Here is a tiny trained network, its code and every weight. The questions are about switching its units off for an input and a class, where a switched-off unit gives its printed mean instead of its output.

import numpy as np


def w(rows, s, z=0):
    codes = np.array(rows[::2]) - 128.0
    scale = np.full(codes.shape[1], s)
    scale[-1] = z or s
    return codes * scale


def norm(h):
    return h / np.sqrt((h * h).mean(-1, keepdims=True) + 1e-5)


def f(y):
    return y / 2 * (1 + np.tanh(0.7978845608 * (y + 0.044715 * y**3)))


def log_softmax(a):
    a = a - a.max(-1, keepdims=True)
    return a - np.log(np.exp(a).sum(-1, keepdims=True))


def net(x, mask):
    res = np.array(x, float).reshape(1, 6) / 4 @ E
    u = 0
    for l in range(2):
        y = f(norm(res) @ A[l][:, :-1].T + A[l][:, -1])
        res = res + np.where(mask[u : u + 10], y, B[l][:, -1]) @ B[l][:, :-1]
        u += 10
    return log_softmax(norm(res)[-1] @ U[:, :-1].T + U[:, -1])


A, B = {}, {}
E = w([
[127,126,132,131,130,123,131,134,131,122,126],'x0',
[148,182,135,1,117,174,186,74,203,19,55],'x1',
[69,124,70,185,192,54,99,43,199,129,1],'x2',
[128,148,126,134,130,126,138,145,134,131,125],'x3',
[123,129,133,118,131,128,118,116,125,133,130],'x4',
[48,47,78,50,83,154,38,245,166,156,55],'x5',
],0.0093)
A[0] = w([
[158,144,106,247,165,84,103,122,95,171,178,73],'L0N0',
[118,95,77,97,91,149,62,134,163,128,78,42],'L0N1',
[112,152,117,235,220,81,139,27,159,135,60,66],'L0N2',
[125,118,76,212,138,2,75,110,73,166,87,3],'L0N3',
[197,179,201,111,129,100,184,74,64,75,194,39],'L0N4',
[49,69,103,178,139,95,72,225,63,251,125,59],'L0N5',
[140,125,168,248,175,66,122,90,65,188,231,132],'L0N6',
[111,120,116,74,109,170,96,230,105,138,155,100],'L0N7',
[103,111,56,145,161,15,60,104,185,160,9,46],'L0N8',
[123,109,152,149,83,90,89,155,126,201,100,31],'L0N9',
],0.0069,0.0064)
B[0] = w([
[71,109,136,61,122,126,192,151,99,158,136,200],'L0N0',
[99,122,162,107,165,157,169,134,74,150,166,157],'L0N1',
[164,138,53,89,67,12,157,66,127,153,121,227],'L0N2',
[92,122,22,119,129,98,115,128,175,188,138,187],'L0N3',
[75,150,101,133,181,220,77,170,172,74,162,209],'L0N4',
[196,173,148,188,164,89,26,111,178,85,188,233],'L0N5',
[100,82,168,1,72,160,191,151,114,194,31,254],'L0N6',
[195,124,135,109,101,76,127,81,126,127,65,184],'L0N7',
[44,139,134,154,183,205,170,141,150,92,180,229],'L0N8',
[128,149,90,142,157,115,79,136,122,86,177,139],'L0N9',
],0.0092,0.0081)
A[1] = w([
[80,139,147,161,160,210,141,145,136,38,107,96],'L1N0',
[128,105,157,116,132,143,114,167,115,179,154,141],'L1N1',
[180,125,203,55,68,151,141,161,89,122,103,55],'L1N2',
[102,132,89,253,190,112,71,106,138,133,226,60],'L1N3',
[228,124,160,160,133,122,85,158,103,112,190,58],'L1N4',
[87,122,188,136,147,160,167,163,45,184,139,1],'L1N5',
[168,110,165,180,93,95,82,158,116,145,142,57],'L1N6',
[123,104,93,156,76,95,181,109,44,199,139,15],'L1N7',
[177,166,110,141,133,74,140,51,148,100,113,94],'L1N8',
[187,186,157,147,126,183,128,109,100,113,215,72],'L1N9',
],0.012,0.0049)
B[1] = w([
[71,127,62,99,160,18,165,94,119,191,204,231],'L1N0',
[188,139,134,177,111,119,100,147,81,82,167,173],'L1N1',
[100,76,172,238,131,170,56,197,164,156,60,255],'L1N2',
[156,89,252,175,73,233,107,206,145,146,37,203],'L1N3',
[142,178,32,71,122,72,222,45,35,61,175,168],'L1N4',
[123,83,152,231,142,174,1,197,177,106,60,165],'L1N5',
[185,182,76,113,117,121,219,90,86,79,139,153],'L1N6',
[25,182,102,55,227,155,159,121,179,72,219,176],'L1N7',
[228,130,200,165,60,174,59,118,31,77,175,190],'L1N8',
[68,116,75,70,178,70,165,84,163,195,132,192],'L1N9',
],0.0098,0.0091)
U = w([
[107,101,186,200,144,165,71,250,163,134,87,17],'0',
[55,165,99,53,184,80,184,84,173,139,164,120],'1',
[251,182,135,163,92,84,106,83,75,45,157,254],'2',
],0.015,0.00047)

Each question gives the input, the list of numbers given to net, and the class t.
The units are the neurons (one row each of A and B). Each row of codes is followed by its name. A weight is (code - 128) times the scale printed after its matrix; where a second scale follows, it is the last column's (A, B and U).
mask holds one flag per neuron, layer by layer. A switched-off neuron (its flag False) gives its mean, the last column of its row in B, instead of its output. The means were averaged over made-up inputs and are rounded, as every weight is.
A unit's drop is (log p(t) with every unit on - log p(t) with that unit switched off) / (log p(t) with every unit on - log p(t) with every unit switched off).
The circuit of an input: a set's keep is (log p(t) with only the set's units on - log p(t) with every unit switched off) / (log p(t) with every unit on - log p(t) with every unit switched off). Starting from the 12 units with the biggest drops (on a tie, the unit counted first), units are removed one at a time, each time the one whose removal leaves the highest keep (on an exact tie, the one counted first), for as long as the keep stays at least 0.8.
circuit, biggest first: the units of the circuit, biggest drop first
most important unit: the unit with the biggest drop
k most important neurons: the k neurons with the biggest drops, biggest first
k most important neurons of layer l: the k neurons of layer l with the biggest drops, biggest first
drop when u is switched off: that unit's drop, to one decimal
input [8,8,-1,-2,-2,1], class 0: circuit, biggest first : L0N8; L1N2
input [2,-7,0,6,-7,4], class 2: most important unit : L0N5
input [-6,-3,-7,8,2,1], class 2: 2 most important neurons of layer 1 : L1N4; L1N6
input [-6,-4,5,7,3,0], class 1: 3 most important neurons : L0N6; L0N2; L0N0
input [3,-6,0,1,3,5], class 2: 3 most important neurons : L0N5; L1N4; L1N6
input [-5,2,4,7,6,0], class 2: 4 most important neurons : L0N2; L1N8; L0N6; L0N0
input [-7,8,0,6,6,7], class 0: 2 most important neurons of layer 1 : L1N2; L1N9
input [-6,7,-1,3,8,3], class 0: 2 most important neurons of layer 0 : L0N8; L0N4
input [-8,6,-7,2,-4,1], class 0: 2 most important neurons : L1N2; L0N5
input [-5,0,0,-3,3,-6], class 0: 2 most important neurons : L0N6; L0N3
input [7,7,4,8,-4,0], class 2: 2 most important neurons of layer 0 : L0N4; L0N6
input [-3,2,2,-8,-7,4], class 1: 2 most important neurons : L1N0; L0N6
input [3,0,-8,-3,-8,-3], class 0: 2 most important neurons : L0N5; L1N2
input [5,1,3,-6,0,-8], class 2: circuit, biggest first : L1N8
input [2,4,2,-6,-1,-8], class 2: 2 most important neurons : L1N8; L0N2
input [-3,-6,3,4,5,-1], class 1: drop when L0N6 is switched off : 2.9
input [6,-3,-4,5,8,-6], class 0: drop when L1N4 is switched off : 0.0
input [0,6,-5,-7,4,2], class 0: drop when L1N2 is switched off : 0.1
